Below is a small trained network, with its code and all its weights. Each question gives an input and a target symbol and asks what happens when units are switched off, that is, made to give their printed mean instead of their output.

import numpy as np


def w(rows, s, z=0):
    codes = np.array(rows[::2]) - 128.0
    scale = np.full(codes.shape[1], s)
    scale[-1] = z or s
    return codes * scale


def norm(h):
    return h / np.sqrt((h * h).mean(-1, keepdims=True) + 1e-5)


def f(y):
    return y / 2 * (1 + np.tanh(0.7978845608 * (y + 0.044715 * y**3)))


def softmax(a):
    e = np.exp(a - a.max(-1, keepdims=True))
    return e / e.sum(-1, keepdims=True)


def log_softmax(a):
    a = a - a.max(-1, keepdims=True)
    return a - np.log(np.exp(a).sum(-1, keepdims=True))


def net(x, mask):
    ids = ['ΛΞΠαβγζηθμστω'.index(c) for c in x.split()]
    T = len(ids)
    res = E[ids] + P[:T]
    q, k, v = (norm(res) @ M[0].T for M in (Q, K, V))
    z = softmax(np.where(np.tri(T) > 0, q @ k.T / 2**0.5, -1e9)) @ v
    res = res + np.where(mask[0], z, O[0][:, -1]) @ O[0][:, :-1]
    y = f(norm(res) @ A[0][:, :-1].T + A[0][:, -1])
    res = res + np.where(mask[1:17], y, B[0][:, -1]) @ B[0][:, :-1]
    return log_softmax(norm(res)[-1] @ U[:, :-1].T + U[:, -1])


Q, K, V, O, A, B = {}, {}, {}, {}, {}, {}
E = w([
[158,60,196,125,143],'Λ',
[167,113,127,34,45],'Ξ',
[142,136,163,109,98],'Π',
[121,37,63,98,136],'α',
[40,110,123,85,140],'β',
[160,107,104,100,95],'γ',
[129,82,139,106,182],'ζ',
[237,53,129,116,185],'η',
[164,63,140,157,111],'θ',
[128,183,6,96,147],'μ',
[130,108,92,122,195],'σ',
[225,164,40,142,248],'τ',
[6,111,160,173,209],'ω',
],0.016)
P = w([
[162,133,101,159,105],'0',
[114,146,169,188,138],'1',
[154,97,142,130,141],'2',
[202,74,83,2,178],'3',
[109,146,165,174,138],'4',
[150,90,144,132,142],'5',
[89,97,141,34,143],'6',
[108,142,166,167,141],'7',
],0.018)
Q[0] = w([
[22,161,95,176,224],'h0',
[104,54,31,2,191],'h0',
],0.0089)
K[0] = w([
[95,166,116,157,225],'h0',
[80,57,7,145,87],'h0',
],0.012)
V[0] = w([
[148,254,194,60,139],'h0',
[210,107,208,184,64],'h0',
],0.0051)
O[0] = w([
[173,254,228,107,184,4],'h0',
[4,138,101,105,8,178],'h0',
],0.0066,0.0036)
A[0] = w([
[193,106,48,92,120,138],'n0',
[178,128,152,152,64,200],'n1',
[185,167,100,104,173,150],'n2',
[190,189,82,102,122,3],'n3',
[202,136,194,140,75,127],'n4',
[150,67,197,84,106,161],'n5',
[74,142,196,123,143,132],'n6',
[144,81,152,144,197,154],'n7',
[131,244,125,189,166,14],'n8',
[63,162,114,9,178,125],'n9',
[170,107,124,100,93,155],'n10',
[139,150,96,177,154,178],'n11',
[88,46,160,96,147,164],'n12',
[66,83,138,93,122,108],'n13',
[62,171,183,120,86,131],'n14',
[141,200,88,87,144,150],'n15',
],0.015,0.0041)
B[0] = w([
[134,157,179,138,97,224],'n0',
[101,133,145,126,164,165],'n1',
[172,110,190,97,141,162],'n2',
[107,135,131,145,203,133],'n3',
[94,127,153,86,127,155],'n4',
[120,85,133,118,138,216],'n5',
[148,137,157,158,102,158],'n6',
[104,140,91,96,135,224],'n7',
[121,184,103,113,4,145],'n8',
[195,96,133,87,112,178],'n9',
[115,143,95,145,154,174],'n10',
[94,99,103,105,141,152],'n11',
[171,159,152,107,155,249],'n12',
[172,126,131,121,157,182],'n13',
[162,113,71,157,116,162],'n14',
[117,62,161,118,202,136],'n15',
],0.014,0.011)
U = w([
[159,140,223,142,106,98],'Λ',
[88,82,114,102,61,154],'Ξ',
[115,184,149,130,70,255],'Π',
[163,54,48,147,171,7],'α',
[215,201,118,169,125,94],'β',
[154,120,64,152,91,167],'γ',
[122,190,152,156,220,89],'ζ',
[46,104,130,97,192,79],'η',
[104,103,158,175,169,178],'θ',
[64,172,190,38,94,87],'μ',
[77,166,65,94,120,211],'σ',
[146,246,107,82,137,89],'τ',
[124,211,151,166,157,202],'ω',
],0.012,0.0045)

Each question gives the input, a string of symbols that net reads in full, and the target symbol t.
The units are the heads (2 rows each of Q, K, V and O) and the neurons (one row each of A and B). Each row of codes is followed by its name. A weight is (code - 128) times the scale printed after its matrix; where a second scale follows, it is the last column's (O, A, B and U).
mask holds one flag per unit, heads first, then neurons. A switched-off unit (its flag False) gives its mean, the last column of its rows in O or B, instead of its output. The means were averaged over made-up inputs and are rounded, as every weight is.
A unit's drop is (log p(t) with every unit on - log p(t) with that unit switched off) / (log p(t) with every unit on - log p(t) with every unit switched off).
The circuit of an input: a set's keep is (log p(t) with only the set's units on - log p(t) with every unit switched off) / (log p(t) with every unit on - log p(t) with every unit switched off). Starting from the 12 units with the biggest drops (on a tie, the unit counted first), units are removed one at a time, each time the one whose removal leaves the highest keep (on an exact tie, the one counted first), for as long as the keep stays at least 0.8.
circuit, biggest first: the units of the circuit, biggest drop first
most important unit: the unit with the biggest drop
top k neurons: the k neurons with the biggest drops, biggest first
drop of u: that unit's drop, to one decimal
input α η α β γ, target γ: top 3 neurons	[n14, n0, n12]
input η η μ σ τ η β Ξ, target Ξ: circuit, biggest first	[n14, n12, n5]
input σ ζ γ, target Λ: circuit, biggest first	[n7, n0]
input Λ β γ η μ, target μ: top 3 neurons	[n8, n15, n2]
input μ α γ, target Λ: top 2 neurons	[n0, n7]
input α μ ζ σ θ, target θ: top 3 neurons	[n0, n7, n9]
input Λ θ β σ ζ η σ ω, target ω: top 2 neurons	[n6, n5]
input α θ α Π η μ η η, target η: top 3 neurons	[n7, n9, n13]
input σ μ σ ω ζ η η θ, target η: most important unit	n0
input Λ η μ η τ, target τ: top 3 neurons	[n8, n2, n5]
input Λ α α η β α γ θ, target θ: top 3 neurons	[n0, n9, n1]
input Λ μ ζ ζ η τ η ω, target ω: drop of n8	0.2
input μ η Π η Ξ, target Ξ: drop of n2	0.1
input Λ μ Ξ τ Π, target Π: drop of n4	0.1
input θ β ω γ η Π η σ, target σ: top neuron	[n7]
input θ μ θ α σ, target σ: drop of n13	0.0
